Here is a tiny trained network, its code and every weight. The questions are about switching its units off for an input and a class, where a switched-off unit gives its printed mean instead of its output.

import numpy as np


def w(rows, s, z=0):
    codes = np.array(rows[::2]) - 128.0
    scale = np.full(codes.shape[1], s)
    scale[-1] = z or s
    return codes * scale


def f(y):
    return np.maximum(y, 0)


def log_softmax(a):
    a = a - a.max(-1, keepdims=True)
    return a - np.log(np.exp(a).sum(-1, keepdims=True))


def net(x, mask):
    res = np.array(x, float).reshape(1, 7) / 4 @ E
    y = f(res @ A[0][:, :-1].T + A[0][:, -1])
    res = res + np.where(mask, y, B[0][:, -1]) @ B[0][:, :-1]
    return log_softmax(res[-1] @ U[:, :-1].T + U[:, -1])


A, B = {}, {}
E = w([
[123,151,128,231,102,211,161,105,179,113],'x0',
[114,191,146,129,176,87,109,83,116,146],'x1',
[162,115,73,140,40,140,125,119,82,173],'x2',
[15,185,35,87,161,158,165,81,136,210],'x3',
[126,135,111,128,148,174,2,45,170,52],'x4',
[98,188,166,153,56,161,49,187,124,224],'x5',
[96,133,93,46,110,170,101,205,189,194],'x6',
],0.0094)
A[0] = w([
[81,137,123,130,158,110,248,134,131,150,136],'n0',
[153,149,159,172,130,183,95,101,174,149,201],'n1',
[151,76,105,137,158,148,89,118,142,51,202],'n2',
[198,115,129,137,120,136,129,105,144,103,86],'n3',
[144,126,195,128,127,39,105,205,123,122,161],'n4',
[102,151,74,82,154,123,91,124,180,137,254],'n5',
[117,105,71,153,141,177,173,77,156,157,87],'n6',
[239,97,154,169,55,75,169,142,53,96,101],'n7',
[64,140,104,107,134,122,243,124,154,110,146],'n8',
[110,139,95,150,59,176,97,135,151,146,60],'n9',
[136,79,124,130,130,161,94,127,176,96,39],'n10',
[148,97,102,132,79,216,100,123,141,88,109],'n11',
[156,94,76,55,157,51,135,136,72,165,148],'n12',
],0.011,0.0049)
B[0] = w([
[202,127,52,114,153,213,130,84,174,22,206],'n0',
[48,125,110,85,79,170,145,151,132,118,197],'n1',
[200,126,124,137,170,124,109,2,151,48,237],'n2',
[126,93,145,156,133,118,183,46,68,76,180],'n3',
[57,126,219,145,84,142,167,174,220,173,209],'n4',
[54,212,98,97,133,140,188,139,168,168,219],'n5',
[131,161,125,113,143,158,128,159,195,173,182],'n6',
[93,253,219,102,137,41,195,101,119,135,254],'n7',
[188,136,64,186,96,178,78,105,193,118,207],'n8',
[153,68,169,158,179,9,98,142,153,101,183],'n9',
[171,135,67,149,138,163,110,99,144,159,173],'n10',
[149,71,149,198,110,171,127,163,100,59,198],'n11',
[24,49,123,84,47,99,226,98,126,55,218],'n12',
],0.0087,0.014)
U = w([
[48,108,141,87,127,8,158,52,87,96,180],'0',
[208,135,121,57,147,105,86,142,90,154,6],'1',
[170,23,96,141,127,189,86,100,120,80,2],'2',
[176,159,147,133,190,107,84,72,172,86,159],'3',
[104,85,189,145,100,126,102,240,141,199,228],'4',
[106,165,79,76,82,239,96,127,176,163,199],'5',
],0.011,0.0031)

Each question gives the input, the list of numbers given to net, and the class t.
The units are the neurons (one row each of A and B). Each row of codes is followed by its name. A weight is (code - 128) times the scale printed after its matrix; where a second scale follows, it is the last column's (A, B and U).
mask holds one flag per neuron, in row order. A switched-off neuron (its flag False) gives its mean, the last column of its row in B, instead of its output. The means were averaged over made-up inputs and are rounded, as every weight is.
A unit's drop is (log p(t) with every unit on - log p(t) with that unit switched off) / (log p(t) with every unit on - log p(t) with every unit switched off).
The circuit of an input: a set's keep is (log p(t) with only the set's units on - log p(t) with every unit switched off) / (log p(t) with every unit on - log p(t) with every unit switched off). Starting from the 12 units with the biggest drops (on a tie, the unit counted first), units are removed one at a time, each time the one whose removal leaves the highest keep (on an exact tie, the one counted first), for as long as the keep stays at least 0.8.
units of the circuit, in order: the units of the circuit, biggest drop first
unit that matters most: the unit with the biggest drop
k most important neurons: the k neurons with the biggest drops, biggest first
drop of u: that unit's drop, to one decimal
input [0,1,-4,4,8,4,-6], class 5: units of the circuit, in order -> n1, n7
input [-7,0,0,-6,5,-2,7], class 0: units of the circuit, in order -> n12
input [-5,0,-3,2,2,8,-8], class 4: units of the circuit, in order -> n2, n7, n0
input [5,-6,0,5,-1,7,-1], class 4: 2 most important neurons -> n9, n2
input [7,-8,-3,4,7,-8,4], class 2: 3 most important neurons -> n11, n2, n7
input [-3,3,5,-3,8,8,4], class 4: 2 most important neurons -> n9, n0
input [-4,3,-3,6,5,-3,-8], class 3: units of the circuit, in order -> n7, n1
input [2,-8,0,2,3,6,-7], class 2: 4 most important neurons -> n7, n4, n11, n5
input [5,6,6,2,2,7,1], class 4: units of the circuit, in order -> n9, n2
input [5,2,-3,-7,7,-3,3], class 2: 2 most important neurons -> n7, n11
input [-3,-3,2,-1,-5,2,7], class 4: 2 most important neurons -> n2, n7
input [-5,-3,-2,-8,5,-4,-5], class 0: 2 most important neurons -> n7, n3
input [-7,1,6,4,5,5,4], class 0: 2 most important neurons -> n9, n12
input [-1,0,-2,5,7,-7,-3], class 3: units of the circuit, in order -> n2
input [2,-6,-4,-2,4,7,-1], class 2: 3 most important neurons -> n7, n11, n5
input [1,-6,-5,-3,-5,-8,4], class 3: 2 most important neurons -> n11, n7
input [-7,-8,6,-2,-1,5,5], class 4: 2 most important neurons -> n2, n4
input [-4,-2,8,3,2,2,8], class 0: 2 most important neurons -> n9, n12
input [-2,-2,7,5,7,-5,-5], class 3: 4 most important neurons -> n2, n6, n1, n0
input [8,-2,-4,-7,2,6,0], class 2: unit that matters most -> n11
input [-6,-6,-6,3,2,-6,3], class 5: 3 most important neurons -> n7, n5, n8
input [-2,-2,-2,2,-2,-1,-3], class 2: 2 most important neurons -> n7, n5
input [8,3,-8,8,-3,-7,-4], class 5: drop of n6 -> 0.1
input [-6,2,4,8,5,7,6], class 0: drop of n9 -> 1.2
input [5,2,0,-5,7,5,5], class 2: drop of n9 -> 0.2
input [0,-8,-4,-3,7,8,0], class 2: drop of n7 -> 0.2
input [-1,-2,5,7,2,-6,-4], class 5: unit that matters most -> n6
